Below are the code and all the weights of a small trained network. Each question names an input and a target symbol and asks about switching units off, where a switched-off unit gives its printed mean instead of its output.

import numpy as np


def w(rows, s, z=0):
    codes = np.array(rows[::2]) - 128.0
    scale = np.full(codes.shape[1], s)
    scale[-1] = z or s
    return codes * scale


def f(y):
    return np.maximum(y, 0)


def softmax(a):
    e = np.exp(a - a.max(-1, keepdims=True))
    return e / e.sum(-1, keepdims=True)


def log_softmax(a):
    a = a - a.max(-1, keepdims=True)
    return a - np.log(np.exp(a).sum(-1, keepdims=True))


def net(x, mask):
    ids = ['ΘΞΠαβγδεζηλμστφψ'.index(c) for c in x.split()]
    T = len(ids)
    res = E[ids] + P[:T]
    r = res
    for j in range(3):
        rows = slice(2 * j, 2 * j + 2)
        q, k, v = (r @ M[0][rows].T for M in (Q, K, V))
        z = softmax(np.where(np.tri(T) > 0, q @ k.T / 2**0.5, -1e9)) @ v
        o = O[0][rows]
        res = res + np.where(mask[j], z, o[:, -1]) @ o[:, :-1]
    y = f(res @ A[0][:, :-1].T + A[0][:, -1])
    res = res + np.where(mask[3:19], y, B[0][:, -1]) @ B[0][:, :-1]
    return log_softmax(res[-1] @ U[:, :-1].T + U[:, -1])


Q, K, V, O, A, B = {}, {}, {}, {}, {}, {}
E = w([
[169,100,182],'Θ',
[213,86,106],'Ξ',
[20,200,196],'Π',
[156,108,152],'α',
[159,36,131],'β',
[175,210,142],'γ',
[151,111,138],'δ',
[177,35,84],'ε',
[162,104,163],'ζ',
[163,105,174],'η',
[165,28,159],'λ',
[188,72,188],'μ',
[161,3,34],'σ',
[155,110,159],'τ',
[153,215,108],'φ',
[98,122,54],'ψ',
],0.019)
P = w([
[65,252,249],'0',
[97,197,229],'1',
[111,169,224],'2',
[127,144,197],'3',
[143,119,181],'4',
[140,96,172],'5',
[154,77,163],'6',
[158,74,145],'7',
[209,50,163],'8',
],0.0025)
Q[0] = w([
[104,68,132],'H1',
[102,142,98],'H1',
[29,107,201],'H2',
[177,134,156],'H2',
[197,177,184],'H3',
[113,86,2],'H3',
],0.031)
K[0] = w([
[157,94,106],'H1',
[79,118,97],'H1',
[46,105,236],'H2',
[193,97,177],'H2',
[251,112,107],'H3',
[17,97,72],'H3',
],0.024)
V[0] = w([
[230,156,89],'H1',
[105,141,95],'H1',
[1,152,188],'H2',
[169,157,212],'H2',
[123,123,134],'H3',
[81,139,180],'H3',
],0.0096)
O[0] = w([
[125,161,1,208],'H1',
[119,140,186,78],'H1',
[211,94,30,8],'H2',
[207,135,221,254],'H2',
[130,134,126,125],'H3',
[159,146,52,106],'H3',
],0.0084,0.0059)
A[0] = w([
[77,136,77,33],'N1',
[139,196,146,31],'N2',
[203,64,64,111],'N3',
[15,162,105,20],'N4',
[120,168,161,203],'N5',
[63,91,167,99],'N6',
[119,189,106,80],'N7',
[52,150,120,253],'N8',
[63,202,151,2],'N9',
[95,58,110,143],'N10',
[189,138,106,239],'N11',
[93,159,50,142],'N12',
[135,54,142,43],'N13',
[95,47,112,128],'N14',
[155,2,114,76],'N15',
[129,202,161,121],'N16',
],0.012,0.0051)
B[0] = w([
[95,112,242,139],'N1',
[142,235,207,193],'N2',
[83,191,176,137],'N3',
[112,148,216,153],'N4',
[72,81,73,254],'N5',
[138,65,100,149],'N6',
[182,93,106,171],'N7',
[161,52,111,173],'N8',
[230,199,146,168],'N9',
[159,194,87,144],'N10',
[62,28,77,236],'N11',
[218,5,141,150],'N12',
[180,144,215,149],'N13',
[176,210,90,144],'N14',
[150,202,216,160],'N15',
[88,184,74,247],'N16',
],0.017,0.0083)
U = w([
[33,29,64,226],'Θ',
[47,101,216,236],'Ξ',
[111,129,135,192],'Π',
[196,78,87,30],'α',
[81,181,18,138],'β',
[135,147,107,69],'γ',
[146,145,103,60],'δ',
[205,160,71,201],'ε',
[144,143,103,78],'ζ',
[209,146,116,100],'η',
[120,179,184,41],'λ',
[22,193,182,3],'μ',
[161,205,105,78],'σ',
[132,147,112,75],'τ',
[137,143,104,72],'φ',
[210,112,2,85],'ψ',
],0.0092,0.0048)

Each question gives the input, a string of symbols that net reads in full, and the target symbol t.
The units are the heads (2 rows each of Q, K, V and O) and the neurons (one row each of A and B). Each row of codes is followed by its name. A weight is (code - 128) times the scale printed after its matrix; where a second scale follows, it is the last column's (O, A, B and U).
mask holds one flag per unit, heads first, then neurons. A switched-off unit (its flag False) gives its mean, the last column of its rows in O or B, instead of its output. The means were averaged over made-up inputs and are rounded, as every weight is.
A unit's drop is (log p(t) with every unit on - log p(t) with that unit switched off) / (log p(t) with every unit on - log p(t) with every unit switched off).
The circuit of an input: a set's keep is (log p(t) with only the set's units on - log p(t) with every unit switched off) / (log p(t) with every unit on - log p(t) with every unit switched off). Starting from the 12 units with the biggest drops (on a tie, the unit counted first), units are removed one at a time, each time the one whose removal leaves the highest keep (on an exact tie, the one counted first), for as long as the keep stays at least 0.8.
circuit, biggest first: the units of the circuit, biggest drop first
top k neurons: the k neurons with the biggest drops, biggest first
heads that matter: for each layer, one digit per head in row order, 1 if its drop is at least 0.15 and else 0, layers parted by /
drop of u: that unit's drop, to one decimal
input μ γ λ μ Θ α γ ψ, target α: heads that matter -> 010
input γ Ξ η α γ η γ, target σ: top 4 neurons -> N9, N2, N11, N16
input δ γ Θ η, target Θ: circuit, biggest first -> N2, N9
input Θ φ η ψ ε γ γ, target ε: circuit, biggest first -> H2, N9, N8
input Θ η γ μ ζ Θ γ σ, target η: top 2 neurons -> N14, N10
input γ γ ζ τ, target Θ: top 2 neurons -> N2, N9
input γ Ξ μ φ γ Π Π η σ, target η: top 2 neurons -> N12, N14
input γ μ γ μ φ α, target Θ: top neuron -> N2
input β γ γ Ξ γ Θ, target Θ: top 3 neurons -> N2, N9, N15
input β ψ η λ Ξ Π, target Θ: circuit, biggest first -> H2, N2, N9
input γ γ ε, target ε: circuit, biggest first -> N14, N5
input γ γ Θ Ξ φ, target σ: circuit, biggest first -> N9, H2
input α τ φ, target ψ: circuit, biggest first -> N12, H2, N7, H1
input τ Θ γ γ μ ψ γ ζ, target Θ: circuit, biggest first -> N2
input δ γ δ Θ, target Θ: heads that matter -> 000
input γ Θ Θ α λ μ γ σ φ, target η: top 3 neurons -> N9, N12, N4
input ψ τ μ φ, target ψ: heads that matter -> 010
input γ ε Θ Θ τ φ, target ε: heads that matter -> 010
input α γ Θ δ, target Θ: heads that matter -> 000
input γ γ μ γ Π η Θ α, target Θ: circuit, biggest first -> N2
input δ ψ σ γ Θ γ η γ, target η: top 3 neurons -> N9, N12, N4
input γ ζ η Θ Ξ ψ Ξ γ, target σ: top 4 neurons -> N9, N2, N16, N11
input ε φ μ ψ η γ, target ε: top 2 neurons -> N9, N2
input γ Θ η φ γ γ ψ Θ ε, target ε: drop of N2 -> 0.1
input φ Π μ ζ, target Θ: drop of N2 -> 0.6
input ζ δ γ Π η Θ η φ, target μ: drop of N5 -> 0.0
input ζ η γ β, target λ: drop of N15 -> 0.3
